Below are the code and all the weights of a small trained network. Each question names an input and a target symbol and asks about switching units off, where a switched-off unit gives its printed mean instead of its output.

import numpy as np


def w(rows, s, z=0):
    codes = np.array(rows[::2]) - 128.0
    scale = np.full(codes.shape[1], s)
    scale[-1] = z or s
    return codes * scale


def norm(h):
    return h / np.sqrt((h * h).mean(-1, keepdims=True) + 1e-5)


def f(y):
    return np.maximum(y, 0)


def softmax(a):
    e = np.exp(a - a.max(-1, keepdims=True))
    return e / e.sum(-1, keepdims=True)


def log_softmax(a):
    a = a - a.max(-1, keepdims=True)
    return a - np.log(np.exp(a).sum(-1, keepdims=True))


def net(x, mask):
    ids = ['βγδητψω'.index(c) for c in x.split()]
    T = len(ids)
    res = E[ids] + P[:T]
    r = norm(res)
    for j in range(2):
        rows = slice(4 * j, 4 * j + 4)
        q, k, v = (r @ M[0][rows].T for M in (Q, K, V))
        z = softmax(np.where(np.tri(T) > 0, q @ k.T / 4**0.5, -1e9)) @ v
        o = O[0][rows]
        res = res + np.where(mask[j], z, o[:, -1]) @ o[:, :-1]
    y = f(norm(res) @ A[0][:, :-1].T + A[0][:, -1])
    res = res + np.where(mask[2:18], y, B[0][:, -1]) @ B[0][:, :-1]
    return log_softmax(norm(res)[-1] @ U[:, :-1].T + U[:, -1])


Q, K, V, O, A, B = {}, {}, {}, {}, {}, {}
E = w([
[114,192,61,149],'β',
[103,252,148,187],'γ',
[46,138,99,35],'δ',
[54,162,122,42],'η',
[74,27,130,161],'τ',
[80,187,166,107],'ψ',
[95,220,91,102],'ω',
],0.0033)
P = w([
[255,4,157,144],'0',
[75,167,100,113],'1',
[56,170,114,143],'2',
[43,166,130,154],'3',
[117,211,136,84],'4',
[105,197,138,82],'5',
[93,181,121,96],'6',
[92,176,115,115],'7',
[77,163,121,115],'8',
[72,160,122,122],'9',
[67,171,120,117],'10',
[68,162,124,137],'11',
[60,176,125,142],'12',
],0.0024)
Q[0] = w([
[253,111,207,79],'h0',
[75,159,131,160],'h0',
[177,150,125,135],'h0',
[61,145,186,143],'h0',
[199,138,111,71],'h1',
[53,123,105,162],'h1',
[230,88,134,160],'h1',
[90,94,74,133],'h1',
],0.0075)
K[0] = w([
[2,168,13,161],'h0',
[186,44,139,72],'h0',
[87,142,79,104],'h0',
[158,16,180,161],'h0',
[55,203,96,77],'h1',
[171,29,198,134],'h1',
[152,200,92,98],'h1',
[138,104,243,92],'h1',
],0.006)
V[0] = w([
[175,223,118,33],'h0',
[72,230,90,238],'h0',
[82,137,16,42],'h0',
[179,225,172,132],'h0',
[72,110,31,131],'h1',
[55,16,232,38],'h1',
[81,30,253,189],'h1',
[42,52,128,192],'h1',
],0.0061)
O[0] = w([
[128,127,218,146,229],'h0',
[86,124,112,214,2],'h0',
[140,83,148,142,112],'h0',
[85,163,180,164,186],'h0',
[161,83,141,158,213],'h1',
[150,178,175,174,168],'h1',
[150,196,111,170,92],'h1',
[185,154,97,254,183],'h1',
],0.0094,0.0015)
A[0] = w([
[186,109,79,202,61],'n0',
[134,77,2,40,25],'n1',
[67,139,153,8,115],'n2',
[217,113,78,207,96],'n3',
[153,148,110,193,190],'n4',
[99,115,87,209,73],'n5',
[193,123,17,185,80],'n6',
[158,120,26,106,100],'n7',
[178,117,91,194,139],'n8',
[162,131,122,77,35],'n9',
[232,107,124,88,115],'n10',
[248,115,125,113,11],'n11',
[95,71,123,216,159],'n12',
[114,63,156,59,26],'n13',
[58,133,143,166,252],'n14',
[142,162,129,99,83],'n15',
],0.0076,0.0033)
B[0] = w([
[90,95,187,151,178],'n0',
[247,200,51,57,147],'n1',
[93,97,149,201,238],'n2',
[54,1,135,128,207],'n3',
[81,106,105,99,220],'n4',
[73,128,100,138,167],'n5',
[154,90,178,61,193],'n6',
[153,102,81,56,154],'n7',
[76,81,123,117,195],'n8',
[112,134,155,169,139],'n9',
[99,111,80,196,180],'n10',
[129,92,66,209,166],'n11',
[130,158,175,54,193],'n12',
[83,150,67,154,170],'n13',
[204,97,121,148,254],'n14',
[168,117,153,125,143],'n15',
],0.0069,0.0049)
U = w([
[152,115,38,62,254],'β',
[1,188,69,170,67],'γ',
[197,109,110,218,107],'δ',
[205,114,235,138,135],'η',
[136,93,74,173,19],'τ',
[123,207,136,113,187],'ψ',
[51,102,156,39,106],'ω',
],0.0095,0.0027)

Each question gives the input, a string of symbols that net reads in full, and the target symbol t.
The units are the heads (4 rows each of Q, K, V and O) and the neurons (one row each of A and B). Each row of codes is followed by its name. A weight is (code - 128) times the scale printed after its matrix; where a second scale follows, it is the last column's (O, A, B and U).
mask holds one flag per unit, heads first, then neurons. A switched-off unit (its flag False) gives its mean, the last column of its rows in O or B, instead of its output. The means were averaged over made-up inputs and are rounded, as every weight is.
A unit's drop is (log p(t) with every unit on - log p(t) with that unit switched off) / (log p(t) with every unit on - log p(t) with every unit switched off).
most important unit: the unit with the biggest drop
k most important neurons: the k neurons with the biggest drops, biggest first
which heads matter: for each layer, one digit per head in row order, 1 if its drop is at least 0.15 and else 0, layers parted by /
drop when u is switched off: that unit's drop, to one decimal
input β β δ, target β: most important unit : n1
input τ ω η ω ω ω ω η β, target β: which heads matter : 10
input η δ β τ ω η γ η, target δ: which heads matter : 11
input τ η ω η γ ω β δ, target β: which heads matter : 10
input δ ω γ, target δ: which heads matter : 11
input ψ β ψ ω ω γ δ β τ γ ω, target ψ: which heads matter : 00
input δ η ω, target δ: 2 most important neurons : [n10 n11]
input γ δ γ ω β τ γ ψ, target γ: which heads matter : 10
input η γ γ, target η: which heads matter : 11
input γ ψ δ β β γ ω τ, target γ: which heads matter : 10
input ψ δ ω ω γ ψ ω ψ ω τ β γ δ, target ψ: which heads matter : 01
input ω ω γ β, target ω: which heads matter : 11
input γ ω ψ γ ω ω τ η, target γ: which heads matter : 10
input ω δ ω β ω ω ω τ ψ β γ ω ψ, target η: which heads matter : 00
input β τ γ, target ω: most important neuron : [n6]
input η ω ω β η ψ τ, target δ: 2 most important neurons : [n11 n10]
input β η ω β, target β: drop when n1 is switched off : 0.3
input τ ω ω η τ τ γ ω η γ ω ω, target β: drop when n1 is switched off : -0.1
input γ γ ω γ η η τ ω, target γ: drop when n13 is switched off : 0.0
input γ γ ω τ ω, target γ: most important neuron : [n3]
